Below are the code and all the weights of a small trained network. Each question names an input and a target symbol and asks about switching units off, where a switched-off unit gives its printed mean instead of its output.

import numpy as np


def w(rows, s, z=0):
    codes = np.array(rows[::2]) - 128.0
    scale = np.full(codes.shape[1], s)
    scale[-1] = z or s
    return codes * scale


def f(y):
    return y / 2 * (1 + np.tanh(0.7978845608 * (y + 0.044715 * y**3)))


def softmax(a):
    e = np.exp(a - a.max(-1, keepdims=True))
    return e / e.sum(-1, keepdims=True)


def log_softmax(a):
    a = a - a.max(-1, keepdims=True)
    return a - np.log(np.exp(a).sum(-1, keepdims=True))


def net(x, mask):
    ids = ['ΔΘΠΦΨαβγεζηλμστω'.index(c) for c in x.split()]
    T = len(ids)
    res = E[ids] + P[:T]
    r = res
    for j in range(2):
        rows = slice(2 * j, 2 * j + 2)
        q, k, v = (r @ M[0][rows].T for M in (Q, K, V))
        z = softmax(np.where(np.tri(T) > 0, q @ k.T / 2**0.5, -1e9)) @ v
        o = O[0][rows]
        res = res + np.where(mask[j], z, o[:, -1]) @ o[:, :-1]
    y = f(res @ A[0][:, :-1].T + A[0][:, -1])
    res = res + np.where(mask[2:14], y, B[0][:, -1]) @ B[0][:, :-1]
    return log_softmax(res[-1] @ U[:, :-1].T + U[:, -1])


Q, K, V, O, A, B = {}, {}, {}, {}, {}, {}
E = w([
[152,129,75,71],'Δ',
[254,189,217,88],'Θ',
[155,150,128,105],'Π',
[139,134,149,95],'Φ',
[226,123,244,222],'Ψ',
[126,172,165,139],'α',
[200,243,163,153],'β',
[171,135,104,99],'γ',
[166,175,121,103],'ε',
[176,184,192,132],'ζ',
[109,140,82,97],'η',
[146,87,158,67],'λ',
[179,139,233,118],'μ',
[101,93,166,104],'σ',
[155,149,148,113],'τ',
[175,177,182,121],'ω',
],0.015)
P = w([
[111,155,73,33],'0',
[53,226,237,147],'1',
[90,197,177,93],'2',
[94,195,156,88],'3',
[111,8,58,235],'4',
[98,119,83,164],'5',
],0.013)
Q[0] = w([
[228,70,64,226],'H1',
[108,53,154,153],'H1',
[107,233,110,158],'H2',
[97,101,132,255],'H2',
],0.0095)
K[0] = w([
[5,175,254,169],'H1',
[60,155,163,162],'H1',
[117,158,44,119],'H2',
[108,119,241,186],'H2',
],0.0091)
V[0] = w([
[37,219,79,225],'H1',
[196,167,73,132],'H1',
[78,100,192,129],'H2',
[193,177,143,248],'H2',
],0.013)
O[0] = w([
[36,83,135,58,12],'H1',
[132,10,188,107,145],'H1',
[178,219,53,115,131],'H2',
[197,92,149,76,2],'H2',
],0.012,0.0073)
A[0] = w([
[78,204,154,103,214],'N1',
[155,56,212,65,37],'N2',
[80,194,187,85,175],'N3',
[125,122,39,135,245],'N4',
[133,149,188,184,114],'N5',
[114,204,104,200,104],'N6',
[231,76,145,54,250],'N7',
[60,136,107,195,126],'N8',
[59,148,152,22,227],'N9',
[150,89,255,129,141],'N10',
[69,43,144,214,98],'N11',
[204,129,177,126,118],'N12',
],0.0098,0.0022)
B[0] = w([
[200,145,88,25,191],'N1',
[134,186,134,158,164],'N2',
[126,91,111,76,173],'N3',
[165,139,222,144,163],'N4',
[163,98,137,133,203],'N5',
[87,118,100,151,251],'N6',
[90,93,130,142,166],'N7',
[71,87,126,110,183],'N8',
[101,172,255,156,155],'N9',
[106,92,99,110,193],'N10',
[161,61,34,111,151],'N11',
[93,122,75,123,165],'N12',
],0.008,0.014)
U = w([
[201,188,135,122,218],'Δ',
[211,91,178,238,56],'Θ',
[154,164,163,105,194],'Π',
[75,79,28,161,23],'Φ',
[148,152,143,116,159],'Ψ',
[106,155,117,113,118],'α',
[27,138,59,74,80],'β',
[91,253,178,11,84],'γ',
[72,169,93,114,117],'ε',
[69,208,19,27,87],'ζ',
[63,149,219,178,157],'η',
[143,92,83,134,217],'λ',
[105,130,91,108,143],'μ',
[50,209,152,254,184],'σ',
[120,155,141,145,2],'τ',
[91,118,99,133,81],'ω',
],0.0077,0.0041)

Each question gives the input, a string of symbols that net reads in full, and the target symbol t.
The units are the heads (2 rows each of Q, K, V and O) and the neurons (one row each of A and B). Each row of codes is followed by its name. A weight is (code - 128) times the scale printed after its matrix; where a second scale follows, it is the last column's (O, A, B and U).
mask holds one flag per unit, heads first, then neurons. A switched-off unit (its flag False) gives its mean, the last column of its rows in O or B, instead of its output. The means were averaged over made-up inputs and are rounded, as every weight is.
A unit's drop is (log p(t) with every unit on - log p(t) with that unit switched off) / (log p(t) with every unit on - log p(t) with every unit switched off).
The circuit of an input: a set's keep is (log p(t) with only the set's units on - log p(t) with every unit switched off) / (log p(t) with every unit on - log p(t) with every unit switched off). Starting from the 12 units with the biggest drops (on a tie, the unit counted first), units are removed one at a time, each time the one whose removal leaves the highest keep (on an exact tie, the one counted first), for as long as the keep stays at least 0.8.
circuit, biggest first: the units of the circuit, biggest drop first
unit that matters most: the unit with the biggest drop
k most important neurons: the k neurons with the biggest drops, biggest first
heads that matter: for each layer, one digit per head in row order, 1 if its drop is at least 0.15 and else 0, layers parted by /
drop when u is switched off: that unit's drop, to one decimal
input β μ α Π, target η: heads that matter	11
input α μ λ λ μ, target Δ: unit that matters most	H2
input β α α μ, target η: circuit, biggest first	(H1 N9)
input α λ λ β, target γ: heads that matter	10
input σ ω λ λ, target ζ: circuit, biggest first	(N1 H2 H1)
input Δ ζ Φ, target Φ: heads that matter	11
input α λ σ, target γ: heads that matter	10
input β λ μ, target η: circuit, biggest first	(N9 H1)
input α λ α, target γ: circuit, biggest first	(H1 N9 N1)
input λ μ ζ β Δ, target Δ: circuit, biggest first	(H2 N4)
input β λ α, target η: 3 most important neurons	(N9 N2 N1)
input λ μ γ, target σ: circuit, biggest first	(H1 H2)
input Θ γ Δ β, target Θ: heads that matter	10
input Φ λ λ η α, target σ: 2 most important neurons	(N4 N6)
input λ λ λ γ μ, target σ: 2 most important neurons	(N1 N6)
input Δ σ μ Δ Π, target ζ: circuit, biggest first	(H1)
input β η τ α, target η: 4 most important neurons	(N9 N1 N2 N7)
input σ λ ε, target ζ: circuit, biggest first	(N1 H2 H1)
input μ σ β, target Δ: 2 most important neurons	(N8 N5)
input σ ω λ β, target ζ: unit that matters most	N1
input α α λ Δ ε, target γ: circuit, biggest first	(H1 H2 N9 N4)
input β β Δ Δ σ, target η: 2 most important neurons	(N9 N2)
input α λ τ, target γ: circuit, biggest first	(H1 N9 N1 N6)
input β β ω λ ε, target η: 2 most important neurons	(N9 N1)
input β ω η, target η: 3 most important neurons	(N9 N1 N2)
input η η α ζ, target β: drop when N4 is switched off	0.1
